In the rows, 128 means zero.
Facts:
sebre α: grabrul,lugrik,tredrin,demol,klobol
sketer α: tuzin,stoklil,perem
plutrazi α: grivu,groti,druvel,zila,gitol,guzer,todram
bikler α: bidrul,fludam,renubra
bromapu α: sunis,plani,vebrista,feflus,pastun
trabril α: flasik,rezuro
stopavem α: ploner,debrul
brumu α: klason,ploner,lize,ruklim,drubrilur,dristol
plesom α: nostulen,fodrem,lasko
gitak α: klisti
napen α: zoren,dristol
zupan α: numes,vebrista,gono,demol
graplam α: drozu,truzos
lelur α: brutes,viskik,perem
virar α: stufir
nitrus α: trimal
zegrel α: nuvevun,naskos,gustan
biflal α: klafe,nirim
brokime α: viskik,dradel
kleska α: klason,futuk
mimam α: lifitra,brafeplil,fodrem
suvul α: klusan,migrem
plumir α: ridro,groti,kise,lekluk
tragan α: drogrum,fafi,nuplal
brimus α: ziklal,tura
stoplos α: ziklal
floni α: traski
mufe α: groti
rubir α: dradel,livo
stabrem α: zila,beplalik
grupluk α: gritul
mukam α: perek
skuzen α: kotrabek
grevuk α: drozu,zoplo,drelir
pitustul α: kotrabek,mezin
mifesun α: grabrul,traski,tuzin,perem
stavim α: droma
giflal α: peflitis,lekluk
graplen α: lidrol
floskonuk α: pidil,brodri,klagro,nuplal
letres α: kofar,migrem,ramir
militra α: zoren,tura,kuflofu
floplil α: debrul,klobol
buki α: zusi,vaskove,druvel,flasik,vagrir,tradro,skiska,nuvevun,pastun
skodrim α: droma,fuflo,ruklim,pastun
kleplam α: skamuvis
stenem α: sifon,perem
skiful α: bobo,flasik
klogre α: pamasim,terim,gritul
nimil α: traski
klabre α: sunis,gritul
drukos α: truzos,bredan,fipli
gegra α: groti
seklom α: pidil,rezuro,reklo
milebri α: nume,kotrabek
droklu α: testek,klafe,plani,lidrol,tredrin,zapak
flistum α: fegalol,klagro
pliga α: sabis,vuskim
vager α: soregik,testek,reki
{drubrilur,fipli,drozu,klason,brafeplil,lelur,suski,zegrel,tredrin,skiska,zoren,gustan,suvul,lasko,soson,stavim,bobo,kleplam,klagro,gegra,ziklal,zoplo} Σ 729
{mibim,grabrul,viskik,plutrazi,bikler,magrik,tradro,pamasim,vuskim,nitrus,brutes,rufun,fafi,plumir,stabrem,vobrol,ruklim,mukam,giflal,sito,skodrim,stufir,skamuvis,sifon,drukos,mezin,milebri} Σ 822
{futuk,sebre,sketer,nostulen,reki,napen,testek,demol,graplam,soregik,brokime,nuplal,lize,perem,mufe,gritul,skuzen,floskonuk,militra,vagrir,pastun,sunis,zusi,fuzis,tura,sabis,vaskove,terim,vager} Σ 283
{nirim,zadrir,debrul,fegalol,trimal,kotrabek,klobol,dristol,ridro,mimam,brimus,stoplos,grupluk,numes,gono,seklom} Σ 181
{migrem,klafe,guzer,klisti,zupan,nuvevun,ledros,kleska,truzos,grivu,giklos,floplil,groti,demes,stenem,klogre,fodrem,naskos,todram,tuzin,pidil} Σ 182
{bromapu,plesom,plani,fuflo,virar,perek,livo,floni,rubir,mifesun,lekluk,lomem,letres,drelir,klusan,buki,drogrum,gitol,skiful,vebrista,nimil,klabre,kuflofu,traski,reklo,droklu,flistum,nume} Σ 246
{trabril,flasik,lidrol,stopavem,brumu,fludam,druvel,gitak,bredan,stoklil,kise,ploner,biflal,bidrul,brodri,lifitra,kofar,lugrik,peflitis,tragan,zila,staki,grevuk,pitustul,duram,renubra,graplen,ramir,dradel,feflus,rezuro,zapak,pliga,droma,beplalik} Σ 735
[drubrilur,klafe,plutrazi,kise,ledros,brokime,mimam,tragan,lasko,soson,grevuk,dradel,gono,stufir,sifon,mezin,gegra,seklom] λ g
[mibim,migrem,viskik,magrik,trabril,tradro,reki,zupan,graplam,truzos,grivu,gustan,plumir,pitustul,giflal,renubra,lekluk,groti,skodrim,vebrista,klogre,kuflofu,reklo] λ c
[futuk,sebre,stopavem,plani,gitak,nuvevun,soregik,klobol,ploner,ridro,brodri,zoren,lize,brimus,zila,ruklim,stavim,graplen,floplil,sito,skiful,drukos,zoplo,pliga,beplalik] λ a
[grabrul,nirim,sketer,drozu,bikler,bromapu,lidrol,klason,klisti,brafeplil,brutes,skiska,fafi,perek,skuzen,numes,mifesun,floskonuk,vagrir,gitol,sunis,nimil,ziklal,tura,flistum,pidil,vager] λ d
[fipli,zadrir,guzer,brumu,plesom,debrul,stoklil,nitrus,zegrel,kleska,suvul,floni,stabrem,vobrol,mukam,lomem,drelir,demes,klusan,drogrum,pastun,stenem,klabre,naskos,zusi,milebri,droklu,terim] λ e
[flasik,nostulen,pamasim,testek,kotrabek,virar,suski,biflal,tredrin,nuplal,rufun,lifitra,kofar,lugrik,giklos,livo,stoplos,mufe,grupluk,gritul,bobo,militra,buki,skamuvis,rezuro,zapak,fodrem,fuzis,sabis,nume] λ b
[fludam,druvel,fegalol,bredan,napen,fuflo,trimal,demol,vuskim,lelur,bidrul,dristol,peflitis,perem,rubir,staki,duram,letres,ramir,kleplam,feflus,klagro,todram,tuzin,traski,vaskove,droma] λ f

Known rows:
sito: [130 133 127 129 121 122 125 132 123 143 124 133 127 135 122 134 143 136
 119 128 145 133 128 136 123 129 130 137 155 122 136 122 128 120 132 138
 127 125 127 134 124 132 140 136 103 140 113 112 125 144 144 125 132 135
 122]
lize: [117 119 122 134  97 137 127 125 119 132 134 163 124 126 114 132 137 138
 137 110 137 179 122 120 129 129 157 128  87 133 107 130 130 146 119 103
 120 132 131 140 157 133 159 148 114 150 107 145 131 158 131 109 142 142
 139]
zoren: [101 132 118 126  88 135 137 120 121 136 130 155 124 121 114 130 136 134
 133 122 146 156 123 122 132 146 160 128  79 130 112 113 123 144 114  92
 107 131 129 147 149 135 148 143 111 137 116 145 121 142 132 100 137 145
 137]
grupluk: [128 129 140 134 131 146 124 132 122 118 137 138 126 134 115 136 141 127
 112 131 111 115 124 122 121 124 154 122 136 121 121 153 128 142 114 135
 118 139 126 121 108 133 115 146 112 128 110 117 136 139 144 138 132 126
 123]
flasik: [120 136 109 123 123 115 110 120 147 125 118 146 135 127  91 131 104 126
 141 158 141 158 108 126 132 116 148 124 130 128 113 147 149 121 115 124
 169 151 128 137 145 130 120 134 136 141 123 134 133 113 153 114 144 134
 125]
rufun: [128 137 134 136 132 126 129 129 122 142 124 144 129 133 113 136 144 131
 119 134 137 140 127 133 122 124 128 134 149 122 135 121 126 129 133 133
 144 121 132 136 122 129 128 136 111 129 104 116 127 133 150 137 125 138
 119]
plumir: [155 136 125 121 134 136 111 120 124 124 133 127 129 141 113 138 153 128
 103 124 120  83 135 143 117 102 114 137 184 120 127 165 122 113 133 181
 161 136 119 125  94 123 107 135 102 129 112  93 135 123 170 137 127 122
 103]
giflal: [143 139 128 129 134 137 114 125 121 131 131 128 129 137 119 137 147 129
 107 122 119  89 130 142 119 107 110 137 177 121 131 150 118 114 134 155
 156 131 120 128 105 125 107 131 103 129 112  98 130 123 162 134 128 127
 106]
ziklal: [109 142 123 129 106 131 146 120 124 139 126 144 129 123 115 132 133 129
 126 136 146 157 120 121 127 133 147 124 100 129 123 110 131 136 117  87
 118 129 132 146 132 133 134 139 117 125 123 137 123 123 136 111 129 143
 124]
vagrir: [133 131 119 123 131 113 111 121 145 121 128 138 137 130 101 133 112 134
 134 136 132 165 109 123 132 101 154 125 145 128 112 171 149 122 118 131
 156 157 126 127 147 131 126 143 127 134 122 132 142 130 151 145 153 127
 121]
tura: [115 131 128 137 112 134 140 124 119 140 133 158 130 124 109 129 131 138
 135 120 147 181 123 120 128 121 148 130  94 136 119 115 129 143 123  86
 122 129 129 143 145 129 153 140 109 128 119 138 122 134 133 117 133 145
 129]
nirim: [113 131 138 136 138 126 131 140 128 124 127 131 134 125 128 133 126 135
 121 166 124 156 112 119 126 135 151 122 145 121 129 129 143 136 118 106
 114 139 138 119 130 138 129 146 119 125 118 128 129 131 136 146 144 128
 130]
droklu: [124 102 134 142 160 136 104 136 117 103 126 109 120 141 117 136 165 118
 110  70 100 128 133 120 118 114 139 110 172 112 124 142 109 115 125 157
 135 134 138 117 127 133 128 148 127 174 111 119 159 147 142 130  96 112
 121]
guzer: [117 145 109 110 157 100 116 115 141 126 120 111 142 141 119 132 121 121
 117 150 142 114 118 129 132 110 118 125 166 124 123 165 146 107 118 130
 147 163 128 137 124 124 111 135 127 122 135 124 137 109 146 130 136 125
 109]
fludam: [118 121 120 131 124 144 130 129 130 133 126 144 133 131 126 128 134 126
 129 136 133 124 118 130 123 142 128 125 138 133 127 121 132 124 123  97
 146 126 132 144 129 127 137 125 119 129 130 125 121 103 143  98 114 137
 127]
traski: [107 115 122 137 149 123 130 147 125 144 118 112 136 129 141 131 131 124
 128 175 136 167 109 130 125 147  97 123 159 124 143  91 136 118 132  88
 138 118 149 130 149 133 141 122 127 129 129 130 120 100 135 118 115 129
 131]
lelur: [120 113 135 139 151 162 130 144 102 116 135 105 129 144 143 132 156 118
  97 113 105  86 127 128 113 129 103 121 169 121 138 124 113 121 120 128
 114 125 137 121  92 132 128 133 110 123 133 103 133 105 142 120 106 114
 115]
feflus: [115 105 121 133 128 130 106 129 135 114 121 140 130 120 121 130 127 120
 142 125 112 153 107 122 127 144 155 113 146 126 108 145 136 127 116 112
 157 140 139 125 161 134 126 135 136 152 117 138 138 124 143 114 131 122
 142]
tragan: [126 122 113 123 117 154 119 126 107 112 137 145 120 155 122 129 154 125
 104 102 129  51 136 137 113 122 125 131 135 131 130 144 111 123 120 148
 141 133 115 145 101 126 136 134 102 144 121 110 135 120 156  87 103 132
 122]
stufir: [124 127 121 124 136 114 123 130 125 145 123 142 130 138 135 134 139 137
 123 163 147 118 119 140 122 141 130 138 149 126 141 119 124 130 130 131
 135 127 131 139 144 130 132 130 104 132 107 127 121 134 151 121 135 142
 135]
grevuk: [121 119 114 130 115 160 121 132 106 113 136 137 118 157 126 129 155 127
 106 109 127  65 135 135 112 118 126 129 130 130 133 136 113 123 120 148
 136 129 120 144 103 125 139 136 102 139 120 109 133 116 154  90  98 133
 125]

Rows:
No name comes twice in this set of rows, the named rows included.
[114 116 126 138 160 122 129 140 118 122 123 100 130 144 122 131 155 124
 107 113 120 121 130 128 120 117 120 120 170 121 144 105 123 111 129 129
 130 123 138 128 122 127 143 136 119 144 127 116 138 116 141 128  98 123
 119] | floni
[122 122 124 124 144  93 109 125 148 118 122 144 136 126 111 132 109 133
 142 125 125 186 102 115 134 113 171 116 144 128 110 156 154 131 119 106
 146 159 132 126 167 132 137 146 132 148 109 147 146 143 141 138 150 133
 137] | pastun
[109 116 111 133 131 123 126 147 120 128 122 130 132 143 134 128 123 130
 127 191 144 117 110 134 120 143 126 128 144 129 144 102 138 125 121 105
 135 133 135 142 131 130 144 129 119 129 130 126 122  99 144  95 122 134
 138] | dradel
[132 135 121 134 127 146 128 118 113 133 133 122 124 140 103 134 155 126
 109  88 132 119 141 133 121 107 115 130 139 127 127 127 113 116 128 141
 142 126 124 144 104 126 133 138 112 138 122 111 131 125 152 109 107 132
 106] | flistum
[126 148 120 114 133 115 125 132 137 123 131 129 141 140 122 133 113 136
 112 162 137 115 114 135 127 115 134 136 160 127 134 159 149 124 116 131
 119 151 125 127 111 133 128 137 111 112 135 113 121 120 152 143 156 129
 115] | ridro
[112 120 127 139 128 125 123 147 122 124 131 126 132 135 124 133 121 136
 127 154 132 177 111 122 126 118 141 128 149 127 130 121 143 129 120 110
 120 138 136 124 148 136 151 143 120 138 123 131 133 132 132 129 137 128
 134] | soregik
[101 118 125 140 162 119 134 151 131 122 116 116 134 140 121 128 131 124
 124 151 141 136 116 125 122 129 146 116 164 127 143  95 139 112 123  97
 125 129 144 134 122 132 153 132 126 138 139 118 129 101 135 121 108 128
 126] | stoklil
[129 119 122 132 126 155 124 120 108 127 131 128 123 140 125 135 166 123
 107  70 126 100 138 133 116 121 104 127 137 127 129 134 105 119 129 140
 143 120 125 137 110 123 126 132 107 133 117 109 133 121 154  93 101 130
 113] | letres
[140 139 120 126 144 132 115 128 127 115 138 132 137 147 102 135 130 129
 104 132 122 116 123 129 122  86 120 131 158 128 131 172 139 118 122 153
 157 153 120 127  98 125 115 138 116 122 127 105 139 111 160 137 130 122
 108] | mufe
[118 126 120 135 100 142 131 117 111 145 127 147 122 120 112 133 144 130
 131 125 140 158 126 127 128 139 128 128  92 130 118 105 119 135 127 106
 139 116 128 148 152 128 135 135 117 139 109 138 119 128 141  94 118 147
 128] | kuflofu
[128 112 141 149 155 150 131 155 103 115 139 112 130 147 129 133 150 125
  99 116 110 128 128 122 113  98 115 123 167 122 142 118 125 118 126 132
 122 126 135 117  96 132 150 140 113 133 128 102 137 116 138 138 106 115
 114] | sketer
[124 140 107 112 144 124 114 114 139 131 124 119 143 132 127 133 124 121
 122 144 132 117 112 133 129 121 105 128 155 125 121 164 142 110 119 129
 159 157 126 131 129 124  97 129 127 113 137 128 128 100 154 124 141 127
 112] | todram
[104 119 126 137 152 135 132 147 116 134 121 101 139 132 146 130 134 120
 118 181 123 144 110 127 125 145 100 120 159 121 144  93 133 124 122  95
 121 128 146 124 149 133 131 126 128 117 141 133 122 100 128 119 124 124
 126] | tuzin
[117 103 134 141 154 126 117 147 125 125 127 130 138 124 139 131 124 127
 137 156 118 189 101 120 126 132 142 119 159 127 127 122 147 134 126  92
 131 131 146 114 165 134 139 137 132 134 120 144 134 123 131 139 136 126
 143] | demol

The same elements again, as new rows of numbers:
Known rows:
vobrol: [132 113 119 112 122 173 141  98 134 160 124 120 148 120 126]
dristol: [154  75 104 111 113 128 102 105 124 174 133 132 142 132 119]
napen: [151  90 115 113 150 162 164  80 123 130 122 144 155 120 118]
tradro: [135 116 114 119 119 166 109 106 153 171 123 125 136 119 121]
brutes: [134 116 113 114 122 162 116 107 152 168 123 117 135 117 121]
lelur: [142 109 132 100 147 155 165  86 127 122 106 164 167 111 101]
gritul: [173 102 110 128 138 165 111 112 151 151 120 140 141 112 109]
nitrus: [157 138 130  84 115 204 146  52  62 136 106 113 136 134 142]
migrem: [178  97 116  73 121 191 113  99 130 180 111 156  75 153 131]
letres: [169  93 111  36 144 184 153  82  89 161 102 178 126 157 116]
kofar: [186 121 113  77 115 188 119 108 141 176 103 165  80 145 135]
zegrel: [148 107 137 101 145 159 165  97 129 127 105 154 169 112 101]
terim: [161  88 122 122 138 165 109 109 152 150 112 127 142 120 111]
vuskim: [129 110 113 111 118 170 108 107 152 167 117 129 131 117 124]
lugrik: [159 114 110 130 110 155 121 111 151 169 132 135 127 115 122]
rufun: [144 127 106 116 121 173 144 100 132 162 132 132 147 113 124]
drogrum: [153  82 115  99 126 153  98 114 127 172 122 130 158 126  98]
todram: [146  84 111 124 114 154 111  96 141 171 136 125 119 123 118]
zila: [153  92 128 119 103 164 120 104 162 170 126 117 137 116 127]
pamasim: [148 126 107 121 117 171 117 111 152 172 128 131 139 114 120]
druvel: [142 100 118 126 112 149 113 100 153 164 125 130 123 121 124]

Rows:
No name comes twice in this set of rows, the named rows included.
[150  77 121 109 116 172 179  80 118 160 147 123 149 119 128] | floplil
[160 100 104 126 116 164 147  96 117 165 147 134 131 115 121] | giklos
[155  86 109 115 126 123  99 119 116 177 148 135 137 135 119] | gono
[170 104 110 123 141 168 138 100 131 142 123 144 149 111 113] | fuzis
[148  95 116 129 127 151 110 109 131 173 152 127 115 125 118] | klafe
[131  97 128 129 134 143 107 140 156 135 108 146 163  78  93] | brafeplil
[182 100 116  88 100 161  74  67  63 155 110 121 123 143 132] | trimal
[180  91 118  46 132 185  99 111 119 179  93 161 113 157 110] | klusan
[154 100 142  94 137 169 169  90 136 129 106 151 179 106 104] | stavim
[150  88 105 147 133 158 110 140 151 145 129 139 156  83 108] | nostulen
[151  84 115  95 130 155 127 103 106 163 125 133 167 124 101] | lomem
[157  75 110 111 112 133 107 113 124 177 133 125 146 134 120] | debrul
[142  85 108  89 139 149 158  84  95 152 132 149 172 125 103] | rubir
[156 158 130 138 114 148 133   4  87 140 139  60 176 139 117] | bikler

